Below are the code and all the weights of a small trained network. Each question names an input and a class and asks about switching units off, where a switched-off unit gives its printed mean instead of its output.

import numpy as np


def w(rows, s, z=0):
    codes = np.array(rows[::2]) - 128.0
    scale = np.full(codes.shape[1], s)
    scale[-1] = z or s
    return codes * scale


def f(y):
    return np.maximum(y, 0)


def log_softmax(a):
    a = a - a.max(-1, keepdims=True)
    return a - np.log(np.exp(a).sum(-1, keepdims=True))


def net(x, mask):
    res = np.array(x, float).reshape(1, 4) / 4 @ E
    y = f(res @ A[0][:, :-1].T + A[0][:, -1])
    res = res + np.where(mask, y, B[0][:, -1]) @ B[0][:, :-1]
    return log_softmax(res[-1] @ U[:, :-1].T + U[:, -1])


A, B = {}, {}
E = w([
[31,54,99,71,171,16],'x0',
[159,195,28,30,70,116],'x1',
[39,65,61,186,32,186],'x2',
[74,254,163,189,71,40],'x3',
],0.0072)
A[0] = w([
[216,170,207,49,234,57,81],'N1',
[162,190,33,2,56,127,28],'N2',
[29,53,55,179,34,187,14],'N3',
[45,70,118,94,153,36,81],'N4',
[205,175,152,198,85,216,96],'N5',
[153,205,22,16,58,113,86],'N6',
[221,181,166,200,73,235,77],'N7',
[29,71,111,91,175,29,80],'N8',
[167,167,44,20,83,149,42],'N9',
[208,170,197,55,243,70,68],'N10',
[166,43,89,67,175,217,87],'N11',
[155,147,152,104,165,109,3],'N12',
[76,241,156,203,49,38,31],'N13',
[28,67,101,97,166,27,107],'N14',
[33,48,58,188,31,183,24],'N15',
[85,253,149,194,45,29,63],'N16',
[196,173,162,191,92,227,104],'N17',
[99,75,243,220,193,144,50],'N18',
[86,70,230,221,179,155,31],'N19',
[107,80,217,220,196,140,25],'N20',
[173,50,92,74,164,200,81],'N21',
[56,74,116,93,176,24,110],'N22',
[192,173,138,177,94,197,68],'N23',
[59,85,113,91,157,54,12],'N24',
[206,161,182,65,254,77,38],'N25',
[181,41,99,66,157,196,71],'N26',
[185,39,88,72,166,207,68],'N27',
[192,180,163,184,85,222,53],'N28',
[188,38,83,71,174,202,68],'N29',
[180,185,153,179,99,227,78],'N30',
],0.0064,0.003)
B[0] = w([
[150,185,83,182,14,225,253],'N1',
[201,25,78,209,173,43,239],'N2',
[154,194,75,172,13,226,235],'N3',
[154,133,115,37,168,152,225],'N4',
[143,113,112,21,171,142,220],'N5',
[195,33,96,231,173,49,254],'N6',
[137,119,106,36,169,138,235],'N7',
[150,126,116,29,164,151,238],'N8',
[179,40,97,191,169,47,218],'N9',
[143,180,81,173,14,218,244],'N10',
[42,190,220,166,159,96,225],'N11',
[126,146,121,131,101,147,148],'N12',
[10,188,234,158,169,102,235],'N13',
[155,127,114,23,164,160,248],'N14',
[167,199,77,170,2,228,238],'N15',
[24,182,231,163,176,93,250],'N16',
[148,114,108,32,171,139,221],'N17',
[207,44,65,197,161,37,213],'N18',
[201,56,68,196,152,56,206],'N19',
[194,37,75,204,162,48,197],'N20',
[40,186,205,160,156,96,212],'N21',
[146,133,111,27,165,158,233],'N22',
[139,112,120,56,159,136,195],'N23',
[141,123,115,53,152,152,193],'N24',
[129,189,80,163,22,214,231],'N25',
[51,181,203,158,159,104,213],'N26',
[48,169,207,155,147,100,220],'N27',
[138,120,106,36,170,146,208],'N28',
[37,187,210,157,154,97,222],'N29',
[143,119,113,35,165,137,209],'N30',
],0.0063)
U = w([
[137,122,120,6,155,143,245],'0',
[55,160,218,156,144,103,156],'1',
[143,154,94,158,31,199,76],'2',
[173,67,97,185,150,61,33],'3',
],0.016,0.0011)

Each question gives the input, the list of numbers given to net, and the class t.
The units are the neurons (one row each of A and B). Each row of codes is followed by its name. A weight is (code - 128) times the scale printed after its matrix; where a second scale follows, it is the last column's (A, B and U).
mask holds one flag per neuron, in row order. A switched-off neuron (its flag False) gives its mean, the last column of its row in B, instead of its output. The means were averaged over made-up inputs and are rounded, as every weight is.
A unit's drop is (log p(t) with every unit on - log p(t) with that unit switched off) / (log p(t) with every unit on - log p(t) with every unit switched off).
The circuit of an input: a set's keep is (log p(t) with only the set's units on - log p(t) with every unit switched off) / (log p(t) with every unit on - log p(t) with every unit switched off). Starting from the 12 units with the biggest drops (on a tie, the unit counted first), units are removed one at a time, each time the one whose removal leaves the highest keep (on an exact tie, the one counted first), for as long as the keep stays at least 0.8.
units of the circuit, in order: the units of the circuit, biggest drop first
unit that matters most: the unit with the biggest drop
top k neurons: the k neurons with the biggest drops, biggest first
drop of u: that unit's drop, to one decimal
input [4,-5,7,5], class 2: units of the circuit, in order => [N15]
input [5,-8,-2,-2], class 3: top 3 neurons => [N18 N20 N19]
input [-6,1,-7,-3], class 2: top 3 neurons => [N1 N10 N25]
input [-5,2,-7,-5], class 2: top 3 neurons => [N1 N10 N25]
input [4,7,0,7], class 1: top 4 neurons => [N16 N13 N18 N19]
input [5,-4,7,5], class 2: top 2 neurons => [N15 N3]
input [6,7,3,0], class 3: top 3 neurons => [N6 N2 N9]
input [-6,8,1,0], class 3: top 2 neurons => [N6 N2]
input [2,6,8,8], class 1: top 4 neurons => [N16 N13 N1 N10]
input [5,7,2,-6], class 3: top 3 neurons => [N2 N6 N9]
input [5,-2,7,5], class 2: top 2 neurons => [N15 N3]
input [-1,-7,-6,-6], class 3: top 2 neurons => [N18 N20]
input [1,7,-4,5], class 3: top 2 neurons => [N6 N2]
input [-6,-8,1,-4], class 3: unit that matters most => N18
input [6,-8,4,0], class 3: top 3 neurons => [N18 N19 N20]
input [-6,-7,0,5], class 3: drop of N19 => 0.6
input [-8,5,8,-3], class 0: drop of N7 => 0.3
input [-6,3,0,6], class 0: drop of N5 => 0.2
